Here is a tiny trained network, its code and every weight. The questions are about switching its units off for an input and a class, where a switched-off unit gives its printed mean instead of its output.

import numpy as np


def w(rows, s, z=0):
    codes = np.array(rows[::2]) - 128.0
    scale = np.full(codes.shape[1], s)
    scale[-1] = z or s
    return codes * scale


def f(y):
    return y / 2 * (1 + np.tanh(0.7978845608 * (y + 0.044715 * y**3)))


def log_softmax(a):
    a = a - a.max(-1, keepdims=True)
    return a - np.log(np.exp(a).sum(-1, keepdims=True))


def net(x, mask):
    res = np.array(x, float).reshape(1, 5) / 4 @ E
    y = f(res @ A[0][:, :-1].T + A[0][:, -1])
    res = res + np.where(mask, y, B[0][:, -1]) @ B[0][:, :-1]
    return log_softmax(res[-1] @ U[:, :-1].T + U[:, -1])


A, B = {}, {}
E = w([
[118,22,102,136,189],'x0',
[13,131,78,17,217],'x1',
[153,190,207,209,255],'x2',
[166,165,56,225,179],'x3',
[29,126,117,215,105],'x4',
],0.007)
A[0] = w([
[124,94,135,144,117,90],'n1',
[125,127,125,123,132,64],'n2',
[148,138,138,168,137,88],'n3',
[138,123,126,88,83,26],'n4',
[81,128,65,113,189,109],'n5',
[138,137,115,123,136,228],'n6',
[47,7,124,179,91,157],'n7',
[152,131,132,146,138,119],'n8',
[133,148,100,133,128,81],'n9',
[172,132,196,149,81,120],'n10',
[126,133,106,128,131,111],'n11',
[160,154,86,115,141,92],'n12',
[127,146,103,137,116,70],'n13',
[112,132,133,179,173,111],'n14',
[225,92,131,108,189,159],'n15',
[94,122,72,155,125,123],'n16',
[47,161,152,81,193,191],'n17',
[133,127,230,69,152,200],'n18',
[123,132,131,131,106,96],'n19',
[126,132,132,124,120,6],'n20',
[97,133,126,134,115,114],'n21',
[149,183,149,215,115,77],'n22',
[135,56,96,72,156,193],'n23',
[113,126,127,133,120,75],'n24',
[148,140,121,164,141,56],'n25',
[121,135,137,126,128,126],'n26',
[80,123,65,114,198,137],'n27',
[157,98,131,116,161,113],'n28',
[174,165,135,114,147,169],'n29',
[180,160,108,215,166,120],'n30',
[138,130,139,119,140,127],'n31',
[122,127,135,213,234,128],'n32',
[95,135,147,128,159,86],'n33',
[63,143,124,138,95,161],'n34',
[123,45,87,35,159,48],'n35',
[127,145,136,159,116,102],'n36',
],0.018,0.0025)
B[0] = w([
[115,144,155,113,140,138],'n1',
[139,136,157,102,106,124],'n2',
[154,92,151,120,132,168],'n3',
[147,179,90,121,134,165],'n4',
[74,121,163,94,76,201],'n5',
[86,99,45,211,176,141],'n6',
[3,152,180,128,160,221],'n7',
[128,120,168,118,119,147],'n8',
[132,110,136,124,110,133],'n9',
[55,106,82,142,118,195],'n10',
[128,123,134,121,111,131],'n11',
[107,89,94,135,121,144],'n12',
[128,109,112,125,112,133],'n13',
[173,151,115,115,146,187],'n14',
[50,108,123,114,98,190],'n15',
[99,87,128,121,130,164],'n16',
[67,242,147,128,197,231],'n17',
[35,138,153,132,134,196],'n18',
[127,141,113,117,119,134],'n19',
[149,144,162,88,99,121],'n20',
[112,138,130,117,111,142],'n21',
[209,74,144,120,168,230],'n22',
[144,188,54,145,134,206],'n23',
[137,132,152,90,102,129],'n24',
[145,122,199,102,116,159],'n25',
[123,130,120,126,136,130],'n26',
[52,116,116,135,92,208],'n27',
[100,129,110,118,116,148],'n28',
[88,118,137,130,112,163],'n29',
[123,41,183,164,154,235],'n30',
[121,130,146,111,117,133],'n31',
[205,198,117,137,194,252],'n32',
[144,168,128,101,85,155],'n33',
[71,138,78,153,123,176],'n34',
[225,179,125,126,125,233],'n35',
[150,109,101,130,132,154],'n36',
],0.033,0.014)
U = w([
[235,157,35,136,84,67],'0',
[119,238,104,118,190,169],'1',
[185,69,208,173,198,37],'2',
[155,156,210,40,90,13],'3',
[2,120,139,127,110,252],'4',
],0.0062,0.0026)

Each question gives the input, the list of numbers given to net, and the class t.
The units are the neurons (one row each of A and B). Each row of codes is followed by its name. A weight is (code - 128) times the scale printed after its matrix; where a second scale follows, it is the last column's (A, B and U).
mask holds one flag per neuron, in row order. A switched-off neuron (its flag False) gives its mean, the last column of its row in B, instead of its output. The means were averaged over made-up inputs and are rounded, as every weight is.
A unit's drop is (log p(t) with every unit on - log p(t) with that unit switched off) / (log p(t) with every unit on - log p(t) with every unit switched off).
The circuit of an input: a set's keep is (log p(t) with only the set's units on - log p(t) with every unit switched off) / (log p(t) with every unit on - log p(t) with every unit switched off). Starting from the 12 units with the biggest drops (on a tie, the unit counted first), units are removed one at a time, each time the one whose removal leaves the highest keep (on an exact tie, the one counted first), for as long as the keep stays at least 0.8.
units of the circuit, in order: the units of the circuit, biggest drop first
most important unit: the unit with the biggest drop
k most important neurons: the k neurons with the biggest drops, biggest first
drop when u is switched off: that unit's drop, to one decimal
input [-6,1,-6,4,-6], class 0: units of the circuit, in order => [n17, n7]
input [7,3,-3,4,-6], class 0: units of the circuit, in order => [n35, n17]
input [-7,6,8,1,-7], class 4: most important unit => n18
input [-3,6,4,-5,6], class 4: 3 most important neurons => [n35, n32, n27]
input [5,1,-3,1,-4], class 0: units of the circuit, in order => [n17, n35]
input [-7,-4,-8,0,-6], class 0: 3 most important neurons => [n7, n17, n4]
input [-1,0,1,-7,3], class 4: 2 most important neurons => [n32, n35]
input [6,-5,-4,0,-3], class 4: 2 most important neurons => [n32, n15]
input [4,6,-2,3,5], class 4: 3 most important neurons => [n27, n5, n7]
input [-6,7,-6,-8,8], class 1: 2 most important neurons => [n17, n35]
input [2,8,-4,7,4], class 4: 2 most important neurons => [n27, n5]
input [-8,-5,-2,-7,0], class 4: 2 most important neurons => [n32, n10]
input [-3,7,-8,-6,6], class 1: 2 most important neurons => [n35, n17]
input [0,0,-6,-3,-7], class 0: 2 most important neurons => [n17, n7]
input [3,-7,-5,8,-4], class 2: drop when n30 is switched off => 0.1
input [3,-5,7,0,-2], class 2: drop when n14 is switched off => 0.0
input [3,2,-7,3,3], class 4: drop when n32 is switched off => 0.1
